Here is a tiny trained network, its code and every weight. The questions are about switching its units off for an input and a class, where a switched-off unit gives its printed mean instead of its output.

import numpy as np


def w(rows, s, z=0):
    codes = np.array(rows[::2]) - 128.0
    scale = np.full(codes.shape[1], s)
    scale[-1] = z or s
    return codes * scale


def norm(h):
    return h / np.sqrt((h * h).mean(-1, keepdims=True) + 1e-5)


def f(y):
    return np.maximum(y, 0)


def log_softmax(a):
    a = a - a.max(-1, keepdims=True)
    return a - np.log(np.exp(a).sum(-1, keepdims=True))


def net(x, mask):
    res = np.array(x, float).reshape(1, 2) / 4 @ E
    u = 0
    for l in range(4):
        y = f(norm(res) @ A[l][:, :-1].T + A[l][:, -1])
        res = res + np.where(mask[u : u + 8], y, B[l][:, -1]) @ B[l][:, :-1]
        u += 8
    return log_softmax(norm(res)[-1] @ U[:, :-1].T + U[:, -1])


A, B = {}, {}
E = w([
[169,163,2],'x0',
[67,44,78],'x1',
],0.007)
A[0] = w([
[34,254,167,116],'L0N1',
[15,14,118,141],'L0N2',
[135,80,167,169],'L0N3',
[135,56,64,80],'L0N4',
[88,111,196,91],'L0N5',
[52,98,178,130],'L0N6',
[127,98,86,3],'L0N7',
[145,56,141,128],'L0N8',
],0.0075,0.0056)
B[0] = w([
[252,84,159,171],'L0N1',
[195,132,156,253],'L0N2',
[117,131,53,189],'L0N3',
[132,215,146,170],'L0N4',
[123,254,81,172],'L0N5',
[116,150,83,195],'L0N6',
[185,2,39,128],'L0N7',
[153,115,147,162],'L0N8',
],0.0062,0.0053)
A[1] = w([
[159,131,222,148],'L1N1',
[68,148,134,3],'L1N2',
[93,183,146,48],'L1N3',
[145,112,199,58],'L1N4',
[142,164,162,109],'L1N5',
[87,154,124,3],'L1N6',
[28,149,244,96],'L1N7',
[90,59,45,146],'L1N8',
],0.011,0.0059)
B[1] = w([
[117,178,48,253],'L1N1',
[151,241,108,128],'L1N2',
[45,2,206,133],'L1N3',
[103,141,100,166],'L1N4',
[113,81,108,188],'L1N5',
[17,151,123,128],'L1N6',
[76,149,86,206],'L1N7',
[212,85,182,239],'L1N8',
],0.0062,0.0048)
A[2] = w([
[178,131,135,2],'L2N1',
[43,136,143,74],'L2N2',
[8,158,200,205],'L2N3',
[148,161,84,175],'L2N4',
[119,49,132,115],'L2N5',
[208,117,31,74],'L2N6',
[121,113,60,18],'L2N7',
[148,197,140,131],'L2N8',
],0.011,0.0026)
B[2] = w([
[116,78,119,151],'L2N1',
[111,187,77,144],'L2N2',
[163,221,25,159],'L2N3',
[84,112,191,209],'L2N4',
[254,2,201,148],'L2N5',
[72,153,134,254],'L2N6',
[131,244,152,147],'L2N7',
[114,49,125,189],'L2N8',
],0.0065,0.0092)
A[3] = w([
[158,65,126,100],'L3N1',
[77,146,82,18],'L3N2',
[119,148,164,148],'L3N3',
[172,7,129,110],'L3N4',
[77,106,167,3],'L3N5',
[150,173,211,188],'L3N6',
[89,136,117,177],'L3N7',
[141,218,162,102],'L3N8',
],0.013,0.0032)
B[3] = w([
[209,57,156,178],'L3N1',
[133,174,107,193],'L3N2',
[123,90,138,169],'L3N3',
[228,56,157,222],'L3N4',
[80,135,201,154],'L3N5',
[255,51,146,207],'L3N6',
[127,186,131,201],'L3N7',
[118,52,116,253],'L3N8',
],0.0086,0.0061)
U = w([
[187,35,201,254],'0',
[65,227,56,83],'1',
[66,131,255,74],'2',
],0.0095,0.0025)

Each question gives the input, the list of numbers given to net, and the class t.
The units are the neurons (one row each of A and B). Each row of codes is followed by its name. A weight is (code - 128) times the scale printed after its matrix; where a second scale follows, it is the last column's (A, B and U).
mask holds one flag per neuron, layer by layer. A switched-off neuron (its flag False) gives its mean, the last column of its row in B, instead of its output. The means were averaged over made-up inputs and are rounded, as every weight is.
A unit's drop is (log p(t) with every unit on - log p(t) with that unit switched off) / (log p(t) with every unit on - log p(t) with every unit switched off).
most important unit: the unit with the biggest drop
top k neurons: the k neurons with the biggest drops, biggest first
top k neurons in layer l: the k neurons of layer l with the biggest drops, biggest first
drop when u is switched off: that unit's drop, to one decimal
input [-3,1], class 2: top 3 neurons in layer 0 : [L0N2 L0N5 L0N8]
input [-1,1], class 2: top 3 neurons : [L1N1 L2N3 L1N8]
input [2,1], class 2: top neuron : [L0N4]
input [7,-4], class 1: top 2 neurons in layer 3 : [L3N4 L3N6]
input [-3,-2], class 2: top 2 neurons : [L0N1 L0N5]
input [-1,-2], class 2: top 2 neurons in layer 2 : [L2N3 L2N4]
input [-1,-1], class 2: top 2 neurons : [L1N8 L2N3]
input [-8,-6], class 1: top 2 neurons : [L2N3 L0N2]
input [3,1], class 2: top 4 neurons in layer 2 : [L2N3 L2N6 L2N5 L2N4]
input [-7,6], class 1: top 2 neurons : [L0N5 L1N7]
input [1,-3], class 2: top 3 neurons in layer 2 : [L2N3 L2N8 L2N4]
input [-3,3], class 2: top 3 neurons in layer 1 : [L1N8 L1N5 L1N7]
input [-3,0], class 2: top 2 neurons : [L0N1 L0N5]
input [1,-1], class 2: most important unit : L1N8
input [-4,1], class 1: top 2 neurons in layer 1 : [L1N8 L1N3]
input [-6,5], class 1: drop when L0N5 is switched off : 0.7
input [6,-4], class 1: drop when L0N2 is switched off : 0.5
input [-7,5], class 1: drop when L3N2 is switched off : 0.0
input [2,-1], class 2: drop when L2N5 is switched off : 0.1
input [8,5], class 1: top neuron in layer 0 : [L0N4]
